Below are the code and all the weights of a small trained network. Each question names an input and a target symbol and asks about switching units off, where a switched-off unit gives its printed mean instead of its output.

import numpy as np


def w(rows, s, z=0):
    codes = np.array(rows[::2]) - 128.0
    scale = np.full(codes.shape[1], s)
    scale[-1] = z or s
    return codes * scale


def norm(h):
    return h / np.sqrt((h * h).mean(-1, keepdims=True) + 1e-5)


def f(y):
    return y / 2 * (1 + np.tanh(0.7978845608 * (y + 0.044715 * y**3)))


def softmax(a):
    e = np.exp(a - a.max(-1, keepdims=True))
    return e / e.sum(-1, keepdims=True)


def log_softmax(a):
    a = a - a.max(-1, keepdims=True)
    return a - np.log(np.exp(a).sum(-1, keepdims=True))


def net(x, mask):
    ids = ['αγθπστψω'.index(c) for c in x.split()]
    T = len(ids)
    res = E[ids] + P[:T]
    u = 0
    for l in range(2):
        r = norm(res)
        for j in range(2):
            rows = slice(4 * j, 4 * j + 4)
            q, k, v = (r @ M[l][rows].T for M in (Q, K, V))
            z = softmax(np.where(np.tri(T) > 0, q @ k.T / 4**0.5, -1e9)) @ v
            o = O[l][rows]
            res = res + np.where(mask[u + j], z, o[:, -1]) @ o[:, :-1]
        u += 2
        y = f(norm(res) @ A[l][:, :-1].T + A[l][:, -1])
        res = res + np.where(mask[u : u + 4], y, B[l][:, -1]) @ B[l][:, :-1]
        u += 4
    return log_softmax(norm(res)[-1] @ U[:, :-1].T + U[:, -1])


Q, K, V, O, A, B = {}, {}, {}, {}, {}, {}
E = w([
[150,228,160],'α',
[130,184,158],'γ',
[111,85,99],'θ',
[117,85,93],'π',
[83,131,6],'σ',
[103,68,115],'τ',
[62,69,161],'ψ',
[178,149,115],'ω',
],0.011)
P = w([
[205,15,52],'0',
[226,72,198],'1',
[143,182,2],'2',
[205,90,231],'3',
[123,219,39],'4',
[178,95,236],'5',
[115,230,67],'6',
[155,104,233],'7',
[94,239,98],'8',
[135,110,219],'9',
[76,243,133],'10',
[113,111,206],'11',
[74,250,135],'12',
],0.0062)
Q[0] = w([
[88,150,66],'0.h1',
[63,143,2],'0.h1',
[103,87,185],'0.h1',
[188,138,111],'0.h1',
[205,122,94],'0.h2',
[133,209,83],'0.h2',
[71,129,215],'0.h2',
[155,122,173],'0.h2',
],0.0089)
K[0] = w([
[253,122,68],'0.h1',
[251,121,77],'0.h1',
[51,128,115],'0.h1',
[148,128,149],'0.h1',
[132,197,72],'0.h2',
[152,191,84],'0.h2',
[51,60,174],'0.h2',
[10,140,132],'0.h2',
],0.0078)
V[0] = w([
[44,138,223],'0.h1',
[125,253,102],'0.h1',
[166,136,105],'0.h1',
[129,125,97],'0.h1',
[16,173,166],'0.h2',
[113,127,139],'0.h2',
[117,135,93],'0.h2',
[203,180,217],'0.h2',
],0.0048)
O[0] = w([
[207,78,216,7],'0.h1',
[120,199,166,129],'0.h1',
[86,157,114,179],'0.h1',
[86,86,110,135],'0.h1',
[193,145,104,6],'0.h2',
[136,113,128,113],'0.h2',
[127,130,102,114],'0.h2',
[150,253,223,198],'0.h2',
],0.0034,0.0012)
A[0] = w([
[200,87,58,129],'0.n1',
[80,171,134,149],'0.n2',
[202,235,117,253],'0.n3',
[254,111,123,73],'0.n4',
],0.0088,0.0058)
B[0] = w([
[115,105,202,130],'0.n1',
[101,148,36,163],'0.n2',
[97,1,102,255],'0.n3',
[155,89,196,124],'0.n4',
],0.0065,0.0083)
Q[1] = w([
[196,175,78],'1.h1',
[135,156,78],'1.h1',
[102,11,197],'1.h1',
[153,162,124],'1.h1',
[156,75,158],'1.h2',
[139,174,77],'1.h2',
[173,226,113],'1.h2',
[176,224,87],'1.h2',
],0.011)
K[1] = w([
[201,60,111],'1.h1',
[179,104,101],'1.h1',
[40,190,170],'1.h1',
[129,68,103],'1.h1',
[57,140,155],'1.h2',
[174,120,70],'1.h2',
[214,111,5],'1.h2',
[212,156,24],'1.h2',
],0.011)
V[1] = w([
[75,74,152],'1.h1',
[107,155,185],'1.h1',
[253,181,47],'1.h1',
[129,130,127],'1.h1',
[59,76,146],'1.h2',
[52,173,151],'1.h2',
[49,134,67],'1.h2',
[36,177,111],'1.h2',
],0.0057)
O[1] = w([
[144,188,111,226],'1.h1',
[95,96,209,64],'1.h1',
[102,30,86,20],'1.h1',
[131,124,125,125],'1.h1',
[140,233,156,254],'1.h2',
[249,2,169,72],'1.h2',
[151,131,199,119],'1.h2',
[223,54,177,56],'1.h2',
],0.0047,0.0032)
A[1] = w([
[187,10,133,1],'1.n1',
[23,37,180,84],'1.n2',
[187,222,78,176],'1.n3',
[1,214,180,95],'1.n4',
],0.0059,0.0079)
B[1] = w([
[248,67,125,105],'1.n1',
[160,166,98,149],'1.n2',
[154,135,187,217],'1.n3',
[174,99,95,253],'1.n4',
],0.014,0.0036)
U = w([
[161,105,137,73],'α',
[210,246,160,3],'γ',
[156,97,113,58],'θ',
[145,100,115,52],'π',
[21,59,69,200],'σ',
[139,154,44,155],'τ',
[66,169,202,207],'ψ',
[125,46,153,198],'ω',
],0.011,0.0049)

Each question gives the input, a string of symbols that net reads in full, and the target symbol t.
The units are the heads (4 rows each of Q, K, V and O) and the neurons (one row each of A and B). Each row of codes is followed by its name. A weight is (code - 128) times the scale printed after its matrix; where a second scale follows, it is the last column's (O, A, B and U).
mask holds one flag per unit, layer by layer, with each layer's heads first. A switched-off unit (its flag False) gives its mean, the last column of its rows in O or B, instead of its output. The means were averaged over made-up inputs and are rounded, as every weight is.
A unit's drop is (log p(t) with every unit on - log p(t) with that unit switched off) / (log p(t) with every unit on - log p(t) with every unit switched off).
The circuit of an input: a set's keep is (log p(t) with only the set's units on - log p(t) with every unit switched off) / (log p(t) with every unit on - log p(t) with every unit switched off). Starting from all 12 units, units are removed one at a time, each time the one whose removal leaves the highest keep (on an exact tie, the one counted first), for as long as the keep stays at least 0.8.
circuit, biggest first: the units of the circuit, biggest drop first
k most important neurons: the k neurons with the biggest drops, biggest first
top k neurons in layer l: the k neurons of layer l with the biggest drops, biggest first
heads that matter: for each layer, one digit per head in row order, 1 if its drop is at least 0.15 and else 0, layers parted by /
input ψ ω τ τ ψ α τ ψ α π, target ψ: circuit, biggest first -> [0.n3, 1.n4, 1.h2]
input ψ α γ τ ψ, target τ: 3 most important neurons -> [0.n3, 1.n4, 1.n1]
input α α σ θ α α γ ψ θ θ, target ψ: circuit, biggest first -> [0.n3, 1.h2, 1.n4]
input α ψ θ τ γ θ α τ θ γ, target τ: heads that matter -> 10 / 00
input σ τ ψ ψ α, target σ: 4 most important neurons -> [0.n3, 1.n2, 1.n4, 0.n2]
input α τ σ α ω τ α τ α α, target τ: top 2 neurons in layer 1 -> [1.n3, 1.n2]
input α ω α α γ τ α ψ α ψ θ π, target ψ: most important neuron -> [1.n4]
input α τ α γ, target τ: circuit, biggest first -> [1.h2, 1.n2, 1.h1]
input θ γ α σ ψ τ α τ ψ, target τ: circuit, biggest first -> [0.n3, 1.n4]
input α π α τ, target τ: heads that matter -> 00 / 01
input α γ ψ γ α α τ θ, target τ: top 3 neurons in layer 0 -> [0.n3, 0.n2, 0.n1]
input θ α α γ ψ τ, target ψ: circuit, biggest first -> [0.h1, 0.n3, 1.n4]
input α α α α ψ ψ γ τ θ π, target τ: heads that matter -> 11 / 11
input ω ψ ω α ψ θ, target ψ: circuit, biggest first -> [0.n3, 1.n4, 0.h1]
input τ ω τ α τ ψ τ ψ ω α ψ τ, target ψ: circuit, biggest first -> [0.n3, 1.h2, 1.n4]
input ω α α ψ α τ α α γ ω, target ω: top neuron in layer 0 -> [0.n4]
input γ τ ψ α, target ψ: top 3 neurons in layer 1 -> [1.n4, 1.n3, 1.n1]
input τ τ α θ α τ τ α α ω, target ω: top 2 neurons in layer 0 -> [0.n4, 0.n2]
input γ γ τ π, target τ: circuit, biggest first -> [1.h2, 0.n3]
input τ α ψ π τ α, target τ: heads that matter -> 01 / 01
input τ τ ψ θ τ τ α α ψ ω τ, target γ: heads that matter -> 00 / 00
input π α ψ τ α α γ, target σ: 2 most important neurons -> [0.n3, 1.n2]
input θ α ψ α, target ψ: top 2 neurons in layer 1 -> [1.n4, 1.n3]
